Below is a small trained network, with its code and all its weights. Each question gives an input and a class and asks what happens when units are switched off, that is, made to give their printed mean instead of their output.

import numpy as np


def w(rows, s, z=0):
    codes = np.array(rows[::2]) - 128.0
    scale = np.full(codes.shape[1], s)
    scale[-1] = z or s
    return codes * scale


def f(y):
    return np.maximum(y, 0)


def log_softmax(a):
    a = a - a.max(-1, keepdims=True)
    return a - np.log(np.exp(a).sum(-1, keepdims=True))


def net(x, mask):
    res = np.array(x, float).reshape(1, 5) / 4 @ E
    y = f(res @ A[0][:, :-1].T + A[0][:, -1])
    res = res + np.where(mask, y, B[0][:, -1]) @ B[0][:, :-1]
    return log_softmax(res[-1] @ U[:, :-1].T + U[:, -1])


A, B = {}, {}
E = w([
[151,99,194,253,191,131,123,170,141,132],'x0',
[233,104,136,138,122,125,127,8,168,126],'x1',
[211,69,128,93,138,127,132,169,13,124],'x2',
[165,46,29,157,52,148,141,188,191,126],'x3',
[127,128,128,128,128,128,127,128,128,129],'x4',
],0.0063)
A[0] = w([
[160,115,131,118,135,129,132,144,80,124,61],'N1',
[102,164,179,128,154,117,124,84,85,129,63],'N2',
[234,119,127,138,121,124,120,7,165,126,68],'N3',
[107,148,163,118,148,120,125,98,104,126,57],'N4',
[151,114,185,251,167,130,126,170,136,125,3],'N5',
[98,141,74,9,91,128,126,93,126,133,26],'N6',
[93,139,117,128,132,125,132,168,116,141,50],'N7',
[90,180,208,110,168,133,133,58,67,129,55],'N8',
[192,106,140,110,129,129,123,163,53,130,59],'N9',
[169,78,45,152,72,131,130,197,213,133,38],'N10',
[115,133,101,64,109,127,126,111,127,129,39],'N11',
[65,135,123,122,122,125,117,204,108,129,72],'N12',
[149,113,164,208,154,124,127,168,131,134,41],'N13',
[110,140,126,134,137,129,128,110,172,127,84],'N14',
[120,146,149,122,136,121,129,112,113,127,82],'N15',
[110,138,91,47,104,129,134,100,120,125,37],'N16',
[123,141,105,73,102,124,123,112,124,127,53],'N17',
[207,90,122,103,130,135,122,167,29,136,36],'N18',
[50,152,135,155,117,130,123,95,231,131,49],'N19',
[171,106,128,101,128,119,127,147,69,125,49],'N20',
[195,110,127,142,126,132,132,19,158,135,49],'N21',
[147,125,130,132,124,125,125,104,133,129,86],'N22',
[114,152,168,112,148,126,121,96,100,124,69],'N23',
[145,94,70,150,92,133,131,164,171,120,31],'N24',
[69,145,129,140,125,133,126,109,207,134,44],'N25',
[84,155,122,147,121,124,123,99,193,130,54],'N26',
[7,141,113,115,129,132,128,249,90,128,79],'N27',
],0.014,0.0032)
B[0] = w([
[126,139,116,115,121,126,124,88,132,127,164],'N1',
[136,100,72,113,121,130,130,166,129,125,184],'N2',
[115,149,226,70,129,128,125,170,126,127,239],'N3',
[132,115,90,115,129,123,128,155,130,132,163],'N4',
[127,121,154,252,120,131,127,138,128,133,212],'N5',
[132,119,149,243,133,129,125,137,124,129,207],'N6',
[123,126,161,106,125,129,126,135,130,132,159],'N7',
[129,88,42,102,124,130,130,187,139,126,217],'N8',
[127,149,107,104,125,127,126,58,135,124,197],'N9',
[131,91,31,93,132,132,126,200,128,128,235],'N10',
[125,124,137,187,126,122,127,136,124,123,165],'N11',
[134,132,189,89,125,128,128,141,129,129,195],'N12',
[125,133,143,212,128,128,131,135,126,125,186],'N13',
[125,128,127,118,115,124,136,85,127,135,154],'N14',
[129,119,107,121,128,132,129,143,126,126,148],'N15',
[126,129,137,209,129,134,129,137,132,126,180],'N16',
[131,125,135,182,129,132,133,128,137,139,163],'N17',
[122,154,100,102,132,122,128,36,125,126,219],'N18',
[137,150,104,111,123,121,130,28,114,122,202],'N19',
[122,139,111,120,132,126,133,71,132,131,178],'N20',
[129,137,212,86,131,134,129,154,129,128,212],'N21',
[127,132,146,118,127,122,131,135,122,130,145],'N22',
[132,113,87,115,122,132,124,158,129,139,169],'N23',
[126,101,71,107,127,121,130,171,129,132,189],'N24',
[127,146,103,112,141,133,125,57,124,129,179],'N25',
[126,146,113,112,134,121,128,65,122,124,174],'N26',
[132,149,231,59,132,130,127,155,132,126,251],'N27',
],0.03,0.011)
U = w([
[122,142,213,76,128,139,129,166,127,122,166],'0',
[134,67,38,105,119,135,132,183,131,126,201],'1',
[123,162,93,116,125,124,131,17,113,116,121],'2',
[125,117,152,254,121,142,134,140,124,126,2],'3',
],0.0081,0.00032)

Each question gives the input, the list of numbers given to net, and the class t.
The units are the neurons (one row each of A and B). Each row of codes is followed by its name. A weight is (code - 128) times the scale printed after its matrix; where a second scale follows, it is the last column's (A, B and U).
mask holds one flag per neuron, in row order. A switched-off neuron (its flag False) gives its mean, the last column of its row in B, instead of its output. The means were averaged over made-up inputs and are rounded, as every weight is.
A unit's drop is (log p(t) with every unit on - log p(t) with that unit switched off) / (log p(t) with every unit on - log p(t) with every unit switched off).
The circuit of an input: a set's keep is (log p(t) with only the set's units on - log p(t) with every unit switched off) / (log p(t) with every unit on - log p(t) with every unit switched off). Starting from the 12 units with the biggest drops (on a tie, the unit counted first), units are removed one at a time, each time the one whose removal leaves the highest keep (on an exact tie, the one counted first), for as long as the keep stays at least 0.8.
circuit, biggest first: the units of the circuit, biggest drop first
most important unit: the unit with the biggest drop
k most important neurons: the k neurons with the biggest drops, biggest first
drop when u is switched off: that unit's drop, to one decimal
input [7,-1,-3,5,2], class 3: circuit, biggest first => (N5)
input [7,5,-5,-3,0], class 3: 3 most important neurons => (N5 N27 N13)
input [8,4,-4,-7,7], class 3: 4 most important neurons => (N5 N10 N13 N24)
input [-6,4,-4,6,7], class 1: 2 most important neurons => (N10 N5)
input [0,6,-7,1,3], class 2: 4 most important neurons => (N19 N27 N25 N26)
input [8,-5,-6,-8,6], class 1: 3 most important neurons => (N8 N2 N6)
input [3,-7,-7,8,4], class 1: 4 most important neurons => (N10 N24 N3 N21)
input [-4,5,6,0,-4], class 2: 4 most important neurons => (N18 N27 N9 N20)
input [2,6,6,-7,8], class 1: 2 most important neurons => (N8 N27)
input [1,-3,-6,-5,-3], class 2: 2 most important neurons => (N19 N10)
input [6,3,6,-6,6], class 1: 3 most important neurons => (N8 N2 N19)
input [8,-7,-6,8,6], class 1: 3 most important neurons => (N10 N24 N3)
input [4,-6,-7,-3,-2], class 2: drop when N3 is switched off => 0.8
input [-5,-4,-4,-4,4], class 3: drop when N9 is switched off => 0.1
input [-5,-4,-2,-4,2], class 3: most important unit => N6
input [-6,-6,7,-8,3], class 1: drop when N8 is switched off => 1.7
